Below is a small trained network, with its code and all its weights. Each question gives an input and a target symbol and asks what happens when units are switched off, that is, made to give their printed mean instead of their output.

import numpy as np


def w(rows, s, z=0):
    codes = np.array(rows[::2]) - 128.0
    scale = np.full(codes.shape[1], s)
    scale[-1] = z or s
    return codes * scale


def softmax(a):
    e = np.exp(a - a.max(-1, keepdims=True))
    return e / e.sum(-1, keepdims=True)


def log_softmax(a):
    a = a - a.max(-1, keepdims=True)
    return a - np.log(np.exp(a).sum(-1, keepdims=True))


def net(x, mask):
    ids = ['ΠΣαβδεζηθμξτφω'.index(c) for c in x.split()]
    T = len(ids)
    res = E[ids] + P[:T]
    u = 0
    for l in range(2):
        r = res
        for j in range(3):
            rows = slice(2 * j, 2 * j + 2)
            q, k, v = (r @ M[l][rows].T for M in (Q, K, V))
            z = softmax(np.where(np.tri(T) > 0, q @ k.T / 2**0.5, -1e9)) @ v
            o = O[l][rows]
            res = res + np.where(mask[u + j], z, o[:, -1]) @ o[:, :-1]
        u += 3
    return log_softmax(res[-1] @ U[:, :-1].T + U[:, -1])


Q, K, V, O = {}, {}, {}, {}
E = w([
[77,138,179,184,219,152,143,119,107,73,160],'Π',
[83,92,68,127,129,74,140,98,69,112,103],'Σ',
[94,163,163,160,57,76,223,50,145,143,156],'α',
[193,90,12,191,142,106,155,137,184,155,186],'β',
[157,111,66,157,127,71,225,103,93,48,98],'δ',
[65,119,77,89,160,103,198,84,98,173,165],'ε',
[152,124,90,85,157,148,136,88,80,70,92],'ζ',
[166,120,153,164,195,173,11,25,176,103,188],'η',
[99,163,88,94,186,167,230,87,152,125,86],'θ',
[183,231,135,126,162,27,165,163,101,152,123],'μ',
[132,157,113,212,78,163,142,126,167,175,17],'ξ',
[95,143,93,149,95,137,87,167,158,73,165],'τ',
[86,17,111,89,149,106,159,145,158,122,76],'φ',
[71,208,42,87,133,153,115,90,74,120,116],'ω',
],0.013)
P = w([
[163,108,2,119,106,155,219,103,33,109,105],'0',
[156,117,21,123,104,156,193,110,50,113,99],'1',
[141,125,33,126,96,150,185,100,78,117,101],'2',
[129,133,52,130,98,141,170,111,88,120,98],'3',
[109,138,76,131,111,138,154,103,107,119,98],'4',
[94,151,91,130,111,127,143,105,121,125,101],'5',
[84,163,111,129,115,125,137,113,135,129,99],'6',
[68,167,128,132,120,117,124,117,147,121,102],'7',
[54,178,151,121,126,96,112,107,158,128,102],'8',
[40,187,163,124,125,96,106,115,178,120,101],'9',
[26,193,183,115,127,85,90,116,184,131,102],'10',
[20,197,196,115,125,96,82,111,205,134,106],'11',
[18,201,208,121,132,79,56,109,208,128,102],'12',
],0.0057)
Q[0] = w([
[204,95,167,125,137,155,106,147,129,164,183],'0.h0',
[215,114,253,148,57,200,134,220,104,185,185],'0.h0',
[67,115,82,157,134,104,198,34,162,86,124],'0.h1',
[230,122,140,101,149,206,113,127,174,133,139],'0.h1',
[110,124,146,151,82,147,148,115,129,159,125],'0.h2',
[162,108,156,117,88,142,113,146,79,154,141],'0.h2',
],0.031)
K[0] = w([
[145,65,100,79,149,133,97,82,65,133,144],'0.h0',
[83,104,51,35,115,164,234,161,51,96,51],'0.h0',
[171,134,195,230,112,191,104,125,201,127,200],'0.h1',
[210,62,87,72,189,208,134,3,156,81,120],'0.h1',
[66,124,124,158,68,151,173,110,134,141,128],'0.h2',
[102,100,89,102,116,148,214,192,54,105,96],'0.h2',
],0.02)
V[0] = w([
[103,234,129,144,96,145,90,72,72,87,80],'0.h0',
[151,199,112,143,169,169,147,157,222,109,173],'0.h0',
[199,108,153,118,132,90,152,127,181,8,55],'0.h1',
[119,97,116,205,121,57,66,112,83,130,119],'0.h1',
[119,156,139,170,113,108,132,172,138,104,138],'0.h2',
[70,141,79,119,154,121,152,136,121,134,110],'0.h2',
],0.019)
O[0] = w([
[123,67,165,101,60,196,107,158,8,241,172,254],'0.h0',
[88,175,147,156,178,218,227,178,183,127,240,195],'0.h0',
[204,193,212,182,124,146,220,243,72,48,57,125],'0.h1',
[44,111,103,254,112,29,89,124,30,153,80,164],'0.h1',
[100,87,155,99,194,79,89,140,69,96,135,128],'0.h2',
[100,97,84,96,197,159,129,154,122,95,194,180],'0.h2',
],0.0065,0.0098)
Q[1] = w([
[139,74,133,78,178,124,105,157,98,117,119],'1.h0',
[135,126,90,93,215,105,101,144,135,52,131],'1.h0',
[144,136,179,98,49,137,112,64,139,144,70],'1.h1',
[250,217,215,113,143,25,40,156,249,55,34],'1.h1',
[153,200,157,154,122,116,75,112,239,151,36],'1.h2',
[116,83,67,125,192,142,147,175,82,68,195],'1.h2',
],0.018)
K[1] = w([
[166,137,138,176,87,132,160,77,117,143,143],'1.h0',
[195,75,72,168,168,124,149,109,103,106,172],'1.h0',
[170,123,119,132,83,170,156,52,67,112,110],'1.h1',
[90,90,5,84,157,118,215,133,95,86,76],'1.h1',
[150,111,24,108,170,140,169,109,101,72,107],'1.h2',
[142,174,183,149,164,125,52,159,157,92,157],'1.h2',
],0.019)
V[1] = w([
[136,194,77,129,29,131,47,187,126,66,202],'1.h0',
[166,1,143,161,105,94,129,211,199,150,157],'1.h0',
[174,128,122,128,158,138,25,179,104,55,191],'1.h1',
[115,98,188,137,49,68,177,92,132,66,227],'1.h1',
[183,198,133,128,228,81,149,83,74,205,144],'1.h2',
[112,57,185,172,192,193,126,42,103,88,106],'1.h2',
],0.018)
O[1] = w([
[140,254,57,72,86,174,111,82,75,111,140,103],'1.h0',
[66,118,96,150,153,142,177,139,84,232,154,2],'1.h0',
[93,141,189,166,114,180,67,103,125,53,160,123],'1.h1',
[172,95,127,111,149,131,180,35,69,89,77,199],'1.h1',
[170,174,141,138,245,142,18,115,140,146,152,142],'1.h2',
[195,111,76,200,72,146,99,120,186,165,168,165],'1.h2',
],0.0089,0.008)
U = w([
[99,152,222,165,132,57,116,131,253,123,44,254],'Π',
[62,137,136,158,152,153,161,230,71,235,160,157],'Σ',
[114,163,182,106,214,141,81,173,69,147,135,183],'α',
[202,213,170,206,149,60,193,219,39,97,183,69],'β',
[80,209,102,89,124,195,109,91,84,203,160,70],'δ',
[165,138,131,69,161,175,175,197,149,120,201,48],'ε',
[58,137,76,174,128,49,37,145,76,115,98,66],'ζ',
[182,108,95,229,153,202,91,91,117,156,198,127],'η',
[98,150,158,187,149,209,123,146,85,175,62,79],'θ',
[62,129,135,58,136,48,99,77,197,151,220,81],'μ',
[43,207,77,187,216,67,169,107,174,109,156,189],'ξ',
[28,121,159,136,114,191,161,133,34,63,163,176],'τ',
[177,193,168,85,90,150,86,158,137,112,72,151],'φ',
[180,102,136,83,167,103,156,70,78,162,143,147],'ω',
],0.003,0.0025)

Each question gives the input, a string of symbols that net reads in full, and the target symbol t.
The units are the heads (2 rows each of Q, K, V and O). Each row of codes is followed by its name. A weight is (code - 128) times the scale printed after its matrix; where a second scale follows, it is the last column's (O and U).
mask holds one flag per head, layer by layer. A switched-off head (its flag False) gives its mean, the last column of its rows in O, instead of its output. The means were averaged over made-up inputs and are rounded, as every weight is.
A unit's drop is (log p(t) with every unit on - log p(t) with that unit switched off) / (log p(t) with every unit on - log p(t) with every unit switched off).
The circuit of an input: a set's keep is (log p(t) with only the set's units on - log p(t) with every unit switched off) / (log p(t) with every unit on - log p(t) with every unit switched off). Starting from all 6 units, units are removed one at a time, each time the one whose removal leaves the highest keep (on an exact tie, the one counted first), for as long as the keep stays at least 0.8.
circuit, biggest first: the units of the circuit, biggest drop first
most important unit: the unit with the biggest drop
which heads matter: for each layer, one digit per head in row order, 1 if its drop is at least 0.15 and else 0, layers parted by /
drop when u is switched off: that unit's drop, to one decimal
input τ α η Σ φ, target Σ: circuit, biggest first	[0.h2, 1.h0]
input μ Π τ Σ Σ β Σ φ μ Σ, target α: circuit, biggest first	[1.h2]
input τ τ τ Σ θ θ Σ Σ μ Π θ, target η: which heads matter	001 / 001
input α ζ ε θ β Σ Σ Σ Σ φ α φ ε, target ω: which heads matter	000 / 010
input ξ φ Σ Π θ Σ Σ ε ω τ μ, target α: which heads matter	001 / 001
input Π ω Σ ζ ξ Σ θ τ θ δ η τ, target δ: circuit, biggest first	[1.h0, 0.h2]
input α θ Σ θ τ τ ζ Σ η Π θ α, target Π: which heads matter	001 / 100
input φ φ ξ Σ Σ Σ, target Σ: circuit, biggest first	[1.h1, 1.h0]
input Π ε ζ ξ Σ τ β Σ θ ω, target ξ: which heads matter	100 / 000
input φ φ ζ ω Σ ω θ, target ε: circuit, biggest first	[0.h1, 0.h2]
input τ Σ ω ε, target τ: which heads matter	000 / 011
input α τ ε τ Σ ζ, target τ: circuit, biggest first	[1.h2, 1.h1]
input θ Σ α ξ Π Σ, target η: which heads matter	000 / 001
input Σ η β Σ θ ζ, target Π: circuit, biggest first	[0.h2, 1.h0]
input μ β θ, target ξ: most important unit	0.h0
input ω Σ δ θ Π τ δ Σ Σ Π φ, target η: circuit, biggest first	[1.h2, 0.h2]
input τ Σ Σ θ η Σ θ φ, target Σ: circuit, biggest first	[0.h2, 1.h0, 0.h0]
input α ξ φ τ δ α ξ ω, target Σ: circuit, biggest first	[1.h1, 0.h0]
input Σ α θ Π ξ θ μ θ ε τ φ, target τ: circuit, biggest first	[1.h1, 1.h2]
input Σ θ δ, target β: most important unit	0.h1
input Π θ ω ξ Σ φ φ τ θ ξ Σ μ, target α: circuit, biggest first	[1.h2, 0.h2]
input μ τ η α Π φ τ τ ω ε ω, target φ: drop when 1.h0 is switched off	0.9
input Σ α ε δ, target ω: drop when 0.h1 is switched off	0.0
input α Σ ω θ ξ Σ θ θ Σ Σ θ, target Σ: drop when 1.h0 is switched off	0.1
input φ θ ε ζ Σ ω Σ, target ζ: drop when 0.h1 is switched off	0.3
